Below are the code and all the weights of a small trained network. Each question names an input and a class and asks about switching units off, where a switched-off unit gives its printed mean instead of its output.

import numpy as np


def w(rows, s, z=0):
    codes = np.array(rows[::2]) - 128.0
    scale = np.full(codes.shape[1], s)
    scale[-1] = z or s
    return codes * scale


def norm(h):
    return h / np.sqrt((h * h).mean(-1, keepdims=True) + 1e-5)


def f(y):
    return np.maximum(y, 0)


def log_softmax(a):
    a = a - a.max(-1, keepdims=True)
    return a - np.log(np.exp(a).sum(-1, keepdims=True))


def net(x, mask):
    res = np.array(x, float).reshape(1, 4) / 4 @ E
    u = 0
    for l in range(3):
        y = f(norm(res) @ A[l][:, :-1].T + A[l][:, -1])
        res = res + np.where(mask[u : u + 8], y, B[l][:, -1]) @ B[l][:, :-1]
        u += 8
    return log_softmax(norm(res)[-1] @ U[:, :-1].T + U[:, -1])


A, B = {}, {}
E = w([
[105,198,80,119,145,197],'x0',
[78,78,118,244,188,148],'x1',
[135,161,220,90,135,151],'x2',
[117,171,185,135,187,42],'x3',
],0.011)
A[0] = w([
[38,99,113,152,203,152,14],'L0N0',
[116,176,87,82,120,110,127],'L0N1',
[115,139,184,108,141,34,20],'L0N2',
[154,77,109,134,95,112,52],'L0N3',
[179,8,118,133,67,122,2],'L0N4',
[150,157,185,144,144,74,72],'L0N5',
[159,165,181,102,140,163,145],'L0N6',
[106,75,137,155,118,130,19],'L0N7',
],0.013,0.0051)
B[0] = w([
[159,184,114,197,90,154,223],'L0N0',
[127,112,77,76,177,108,217],'L0N1',
[251,127,224,106,244,40,253],'L0N2',
[134,80,143,134,118,179,176],'L0N3',
[147,32,124,113,98,124,238],'L0N4',
[169,121,166,116,157,127,234],'L0N5',
[47,115,141,87,112,129,230],'L0N6',
[149,166,100,103,127,127,168],'L0N7',
],0.013,0.0053)
A[1] = w([
[141,182,144,37,125,155,36],'L1N0',
[89,104,195,91,110,104,88],'L1N1',
[97,205,174,144,163,121,126],'L1N2',
[213,158,170,117,137,107,57],'L1N3',
[59,117,229,152,118,132,2],'L1N4',
[114,165,118,255,124,158,23],'L1N5',
[179,153,173,131,146,48,41],'L1N6',
[122,134,82,203,173,115,175],'L1N7',
],0.014,0.0047)
B[1] = w([
[80,179,102,117,5,66,202],'L1N0',
[126,143,87,219,177,183,194],'L1N1',
[160,8,162,169,135,129,202],'L1N2',
[118,137,152,128,167,99,229],'L1N3',
[36,110,188,123,188,186,158],'L1N4',
[173,243,140,189,2,165,231],'L1N5',
[172,127,206,98,144,27,255],'L1N6',
[231,185,105,128,174,180,222],'L1N7',
],0.01,0.007)
A[2] = w([
[116,202,100,75,53,160,142],'L2N0',
[163,165,210,129,203,90,75],'L2N1',
[58,142,255,136,121,126,4],'L2N2',
[140,148,187,144,192,64,13],'L2N3',
[113,93,132,144,133,75,12],'L2N4',
[105,49,108,169,133,123,22],'L2N5',
[132,136,135,121,140,131,48],'L2N6',
[142,153,55,149,251,142,63],'L2N7',
],0.01,0.0043)
B[2] = w([
[73,163,160,153,145,16,225],'L2N0',
[252,141,171,157,122,3,255],'L2N1',
[113,91,154,200,230,139,169],'L2N2',
[203,119,233,83,213,71,222],'L2N3',
[122,154,150,84,121,180,137],'L2N4',
[109,131,100,15,72,99,153],'L2N5',
[73,173,168,127,55,126,128],'L2N6',
[136,111,152,93,247,203,144],'L2N7',
],0.007,0.0069)
U = w([
[149,5,100,112,68,146,134],'0',
[48,122,179,159,157,174,104],'1',
[59,170,79,62,85,86,145],'2',
[148,158,40,108,213,150,81],'3',
[181,119,192,112,180,51,165],'4',
[151,104,96,166,146,103,2],'5',
[172,192,103,233,79,173,138],'6',
],0.024,0.014)

Each question gives the input, the list of numbers given to net, and the class t.
The units are the neurons (one row each of A and B). Each row of codes is followed by its name. A weight is (code - 128) times the scale printed after its matrix; where a second scale follows, it is the last column's (A, B and U).
mask holds one flag per neuron, layer by layer. A switched-off neuron (its flag False) gives its mean, the last column of its row in B, instead of its output. The means were averaged over made-up inputs and are rounded, as every weight is.
A unit's drop is (log p(t) with every unit on - log p(t) with that unit switched off) / (log p(t) with every unit on - log p(t) with every unit switched off).
The circuit of an input: a set's keep is (log p(t) with only the set's units on - log p(t) with every unit switched off) / (log p(t) with every unit on - log p(t) with every unit switched off). Starting from the 12 units with the biggest drops (on a tie, the unit counted first), units are removed one at a time, each time the one whose removal leaves the highest keep (on an exact tie, the one counted first), for as long as the keep stays at least 0.8.
units of the circuit, in order: the units of the circuit, biggest drop first
top k neurons: the k neurons with the biggest drops, biggest first
k most important neurons of layer l: the k neurons of layer l with the biggest drops, biggest first
drop when u is switched off: that unit's drop, to one decimal
input [-5,2,8,-3], class 1: units of the circuit, in order	L0N6, L1N4, L0N2, L1N1
input [1,2,-8,-5], class 0: units of the circuit, in order	L0N4
input [2,4,5,1], class 6: units of the circuit, in order	L0N0, L0N2
input [1,7,3,4], class 6: units of the circuit, in order	L0N0, L1N5
input [-7,7,-6,-2], class 0: units of the circuit, in order	L0N4, L2N1
input [8,-7,3,6], class 2: units of the circuit, in order	L1N0, L0N6
input [-3,7,5,1], class 6: units of the circuit, in order	L0N0, L1N5, L0N2
input [6,-5,-5,5], class 2: units of the circuit, in order	L0N2, L1N0
input [3,0,-4,-7], class 0: top 2 neurons	L1N5, L0N0
input [6,3,8,-8], class 1: 2 most important neurons of layer 0	L0N1, L0N6
input [1,4,5,-8], class 6: top 2 neurons	L0N2, L0N1
input [-3,-7,-6,0], class 0: 2 most important neurons of layer 0	L0N2, L0N4
input [5,0,-4,2], class 3: 2 most important neurons of layer 0	L0N1, L0N2
input [5,-2,-6,4], class 3: top neuron	L0N2
input [-3,4,-4,-3], class 0: top 2 neurons	L0N4, L0N3
input [5,1,-8,0], class 6: drop when L1N5 is switched off	0.2
input [1,-7,-8,3], class 2: drop when L0N2 is switched off	0.5
